Here is a tiny trained network, its code and every weight. The questions are about switching its units off for an input and a target symbol, where a switched-off unit gives its printed mean instead of its output.

import numpy as np


def w(rows, s, z=0):
    codes = np.array(rows[::2]) - 128.0
    scale = np.full(codes.shape[1], s)
    scale[-1] = z or s
    return codes * scale


def f(y):
    return np.maximum(y, 0)


def softmax(a):
    e = np.exp(a - a.max(-1, keepdims=True))
    return e / e.sum(-1, keepdims=True)


def log_softmax(a):
    a = a - a.max(-1, keepdims=True)
    return a - np.log(np.exp(a).sum(-1, keepdims=True))


def net(x, mask):
    ids = ['ΠΦΩαεζηστ'.index(c) for c in x.split()]
    T = len(ids)
    res = E[ids] + P[:T]
    u = 0
    for l in range(3):
        q, k, v = (res @ M[l].T for M in (Q, K, V))
        z = softmax(np.where(np.tri(T) > 0, q @ k.T / 3**0.5, -1e9)) @ v
        res = res + np.where(mask[u], z, O[l][:, -1]) @ O[l][:, :-1]
        u += 1
        y = f(res @ A[l][:, :-1].T + A[l][:, -1])
        res = res + np.where(mask[u : u + 12], y, B[l][:, -1]) @ B[l][:, :-1]
        u += 12
    return log_softmax(res[-1] @ U[:, :-1].T + U[:, -1])


Q, K, V, O, A, B = {}, {}, {}, {}, {}, {}
E = w([
[41,130,158,191,43,157],'Π',
[201,199,148,133,3,120],'Φ',
[21,143,101,174,112,46],'Ω',
[106,170,22,147,122,65],'α',
[66,181,182,156,217,149],'ε',
[221,181,136,148,145,200],'ζ',
[149,172,234,167,170,219],'η',
[216,100,35,136,164,112],'σ',
[157,26,142,161,207,132],'τ',
],0.0037)
P = w([
[102,30,121,2,83,162],'0',
[109,44,97,103,108,180],'1',
[124,73,108,153,131,152],'2',
[139,117,114,191,155,139],'3',
[152,148,127,228,176,107],'4',
[154,182,138,235,189,108],'5',
[164,221,135,252,206,100],'6',
],0.003)
Q[0] = w([
[121,186,94,254,208,157],'0.h1',
[155,174,181,50,101,88],'0.h1',
[162,158,136,214,123,91],'0.h1',
],0.027)
K[0] = w([
[162,173,142,254,209,114],'0.h1',
[68,91,124,96,2,80],'0.h1',
[175,117,145,162,65,79],'0.h1',
],0.019)
V[0] = w([
[215,81,130,76,255,143],'0.h1',
[56,178,123,166,2,129],'0.h1',
[66,175,127,159,9,117],'0.h1',
],0.0051)
O[0] = w([
[116,8,69,212,95,154,5],'0.h1',
[134,253,172,24,167,108,186],'0.h1',
[132,230,166,26,163,112,132],'0.h1',
],0.0036,0.00015)
A[0] = w([
[114,130,111,98,167,146,99],'0.n1',
[127,125,136,128,128,126,113],'0.n2',
[48,177,108,118,201,121,216],'0.n3',
[51,138,24,161,86,89,99],'0.n4',
[125,126,133,127,134,125,103],'0.n5',
[129,128,129,126,129,128,112],'0.n6',
[216,140,173,162,50,170,54],'0.n7',
[144,141,102,75,152,128,78],'0.n8',
[127,123,133,126,132,122,104],'0.n9',
[212,148,142,116,254,141,248],'0.n10',
[104,115,141,86,192,131,65],'0.n11',
[136,197,145,128,161,106,123],'0.n12',
],0.0071,0.0014)
B[0] = w([
[122,135,130,131,161,125,131],'0.n1',
[129,126,126,128,132,128,128],'0.n2',
[62,220,156,145,159,106,250],'0.n3',
[160,117,109,190,81,1,235],'0.n4',
[129,125,128,130,133,131,128],'0.n5',
[123,128,124,131,126,130,128],'0.n6',
[173,221,167,95,104,114,154],'0.n7',
[144,133,117,153,148,110,131],'0.n8',
[123,129,126,122,131,137,128],'0.n9',
[158,139,79,195,224,174,244],'0.n10',
[116,98,144,104,158,126,130],'0.n11',
[128,184,135,65,149,162,175],'0.n12',
],0.0095,0.0015)
Q[1] = w([
[228,184,168,149,148,164],'1.h1',
[51,175,108,255,182,140],'1.h1',
[120,222,171,38,166,164],'1.h1',
],0.025)
K[1] = w([
[166,186,166,201,37,174],'1.h1',
[158,149,96,234,239,133],'1.h1',
[79,250,189,139,95,27],'1.h1',
],0.021)
V[1] = w([
[161,107,117,86,199,149],'1.h1',
[111,140,146,151,82,129],'1.h1',
[141,101,83,105,178,9],'1.h1',
],0.011)
O[1] = w([
[151,38,80,223,129,103,183],'1.h1',
[136,169,177,77,119,139,64],'1.h1',
[24,145,2,163,101,232,253],'1.h1',
],0.0053,0.0015)
A[1] = w([
[26,118,195,201,2,154,128],'1.n1',
[140,21,110,47,133,166,95],'1.n2',
[108,178,169,89,113,156,88],'1.n3',
[185,116,101,80,190,138,125],'1.n4',
[132,124,128,106,152,122,47],'1.n5',
[123,98,132,102,127,128,96],'1.n6',
[139,132,99,91,75,148,69],'1.n7',
[100,56,190,134,68,90,113],'1.n8',
[129,97,125,111,125,136,61],'1.n9',
[178,144,238,166,78,163,249],'1.n10',
[130,119,133,125,123,131,86],'1.n11',
[129,118,127,112,137,139,63],'1.n12',
],0.0069,0.0016)
B[1] = w([
[70,97,44,40,230,63,251],'1.n1',
[111,18,73,24,121,115,150],'1.n2',
[102,136,165,66,33,167,177],'1.n3',
[90,121,59,82,147,171,161],'1.n4',
[120,122,107,142,134,134,128],'1.n5',
[123,113,144,107,99,117,130],'1.n6',
[154,144,115,148,148,128,134],'1.n7',
[167,86,199,138,73,39,153],'1.n8',
[109,135,115,105,123,136,130],'1.n9',
[184,159,135,8,254,117,226],'1.n10',
[114,135,124,117,122,153,128],'1.n11',
[123,136,119,120,121,131,128],'1.n12',
],0.0092,0.0021)
Q[2] = w([
[115,20,17,166,145,70],'2.h1',
[178,33,178,102,2,115],'2.h1',
[190,126,137,161,207,28],'2.h1',
],0.023)
K[2] = w([
[118,14,133,168,147,206],'2.h1',
[105,68,152,4,106,131],'2.h1',
[190,143,166,133,204,184],'2.h1',
],0.025)
V[2] = w([
[131,177,209,55,171,130],'2.h1',
[50,43,236,163,197,186],'2.h1',
[248,92,105,108,137,218],'2.h1',
],0.015)
O[2] = w([
[170,176,191,110,154,93,2],'2.h1',
[251,165,38,88,136,88,63],'2.h1',
[122,50,144,188,196,121,221],'2.h1',
],0.014,0.0037)
A[2] = w([
[44,134,160,87,112,80,221],'2.n1',
[118,81,200,187,159,83,146],'2.n2',
[85,127,36,134,151,136,83],'2.n3',
[254,154,122,90,123,56,91],'2.n4',
[121,100,158,212,125,159,102],'2.n5',
[59,103,117,162,102,204,102],'2.n6',
[193,125,39,100,106,127,85],'2.n7',
[129,104,105,164,114,170,59],'2.n8',
[139,186,217,115,135,116,97],'2.n9',
[182,148,127,92,23,169,2],'2.n10',
[69,149,150,131,47,188,122],'2.n11',
[203,242,67,82,78,116,107],'2.n12',
],0.008,0.0022)
B[2] = w([
[176,185,126,164,82,181,210],'2.n1',
[139,74,141,134,188,215,203],'2.n2',
[164,62,144,132,40,111,239],'2.n3',
[112,190,175,211,135,40,183],'2.n4',
[72,132,95,66,147,136,190],'2.n5',
[52,181,153,180,133,53,246],'2.n6',
[218,182,49,112,147,123,180],'2.n7',
[113,94,156,107,102,90,186],'2.n8',
[161,83,142,110,17,114,200],'2.n9',
[119,29,141,97,63,125,144],'2.n10',
[173,173,72,155,154,205,211],'2.n11',
[45,97,83,6,207,137,174],'2.n12',
],0.013)
U = w([
[132,159,189,74,57,47,49],'Π',
[186,91,194,125,62,192,58],'Φ',
[108,127,82,31,112,193,86],'Ω',
[118,235,104,201,100,185,250],'α',
[101,193,77,88,222,78,150],'ε',
[129,86,111,123,250,214,170],'ζ',
[179,153,186,229,171,67,75],'η',
[28,62,133,155,84,86,114],'σ',
[235,100,46,151,82,108,169],'τ',
],0.0022,0.0019)

Each question gives the input, a string of symbols that net reads in full, and the target symbol t.
The units are the heads (3 rows each of Q, K, V and O) and the neurons (one row each of A and B). Each row of codes is followed by its name. A weight is (code - 128) times the scale printed after its matrix; where a second scale follows, it is the last column's (O, A, B and U).
mask holds one flag per unit, layer by layer, with each layer's heads first. A switched-off unit (its flag False) gives its mean, the last column of its rows in O or B, instead of its output. The means were averaged over made-up inputs and are rounded, as every weight is.
A unit's drop is (log p(t) with every unit on - log p(t) with that unit switched off) / (log p(t) with every unit on - log p(t) with every unit switched off).
The circuit of an input: a set's keep is (log p(t) with only the set's units on - log p(t) with every unit switched off) / (log p(t) with every unit on - log p(t) with every unit switched off). Starting from the 12 units with the biggest drops (on a tie, the unit counted first), units are removed one at a time, each time the one whose removal leaves the highest keep (on an exact tie, the one counted first), for as long as the keep stays at least 0.8.
units of the circuit, in order: the units of the circuit, biggest drop first
top k neurons: the k neurons with the biggest drops, biggest first
k most important neurons of layer l: the k neurons of layer l with the biggest drops, biggest first
input σ τ σ Π η, target η: top 2 neurons => [2.n4 1.n10]
input α Ω α α Π Π ε, target ε: units of the circuit, in order => [2.h1 2.n12 0.n3 2.n4]
input α Φ ε α α Π Ω, target α: top 4 neurons => [0.n4 1.n3 2.n11 2.n1]
input Ω Ω Π ζ, target ζ: top 2 neurons => [2.n2 0.n10]
input Ω ζ ε Π Ω, target ε: units of the circuit, in order => [2.h1 0.n3 2.n3 2.n12]
input Φ Π Π η Π Π, target η: top 4 neurons => [2.n4 0.n10 1.n10 0.n4]
input ε Ω Π Π ζ η Π, target η: top 3 neurons => [2.n4 1.n10 0.n4]
input σ ε α, target σ: top 3 neurons => [0.n3 1.n10 2.n6]
input ε Φ α, target ε: top neuron => [0.n4]
input Φ η α Π ε Ω σ, target σ: top 2 neurons => [0.n10 2.n6]
input Π Π α Π Ω Ω, target Ω: top 3 neurons => [2.n12 0.n3 0.n12]
input Φ α Π σ α α Ω, target α: top 3 neurons => [0.n3 0.n12 2.n11]
input σ Φ τ Ω Π, target τ: 2 most important neurons of layer 1 => [1.n1 1.n10]
input α Π Φ, target Φ: 3 most important neurons of layer 2 => [2.n9 2.n2 2.n6]
input α η Ω Φ Ω, target Ω: top 2 neurons => [0.n3 2.n12]
input σ ζ Π Π ε Ω η, target η: top 2 neurons => [0.n10 2.n4]
input Φ ζ α, target ζ: top 2 neurons => [2.n2 0.n3]
input τ α σ ζ Ω Π Π, target Ω: most important neuron of layer 1 => [1.n3]
input ε η Π Φ Ω σ Π, target σ: 2 most important neurons of layer 0 => [0.n10 0.n3]
input σ Π τ, target τ: 2 most important neurons of layer 0 => [0.n4 0.n10]
input τ Φ Ω, target τ: 2 most important neurons of layer 0 => [0.n4 0.n3]
input σ Ω ε α, target ε: 3 most important neurons of layer 0 => [0.n10 0.n4 0.n3]
input η Π Π α σ τ Π, target τ: 2 most important neurons of layer 2 => [2.n7 2.n3]
input σ ζ α α, target ζ: 2 most important neurons of layer 0 => [0.n4 0.n10]
input Ω ζ ζ α ε Ω Π, target ε: 3 most important neurons of layer 0 => [0.n10 0.n3 0.n4]
input α ε Π ζ σ σ α, target σ: 2 most important neurons of layer 0 => [0.n10 0.n3]
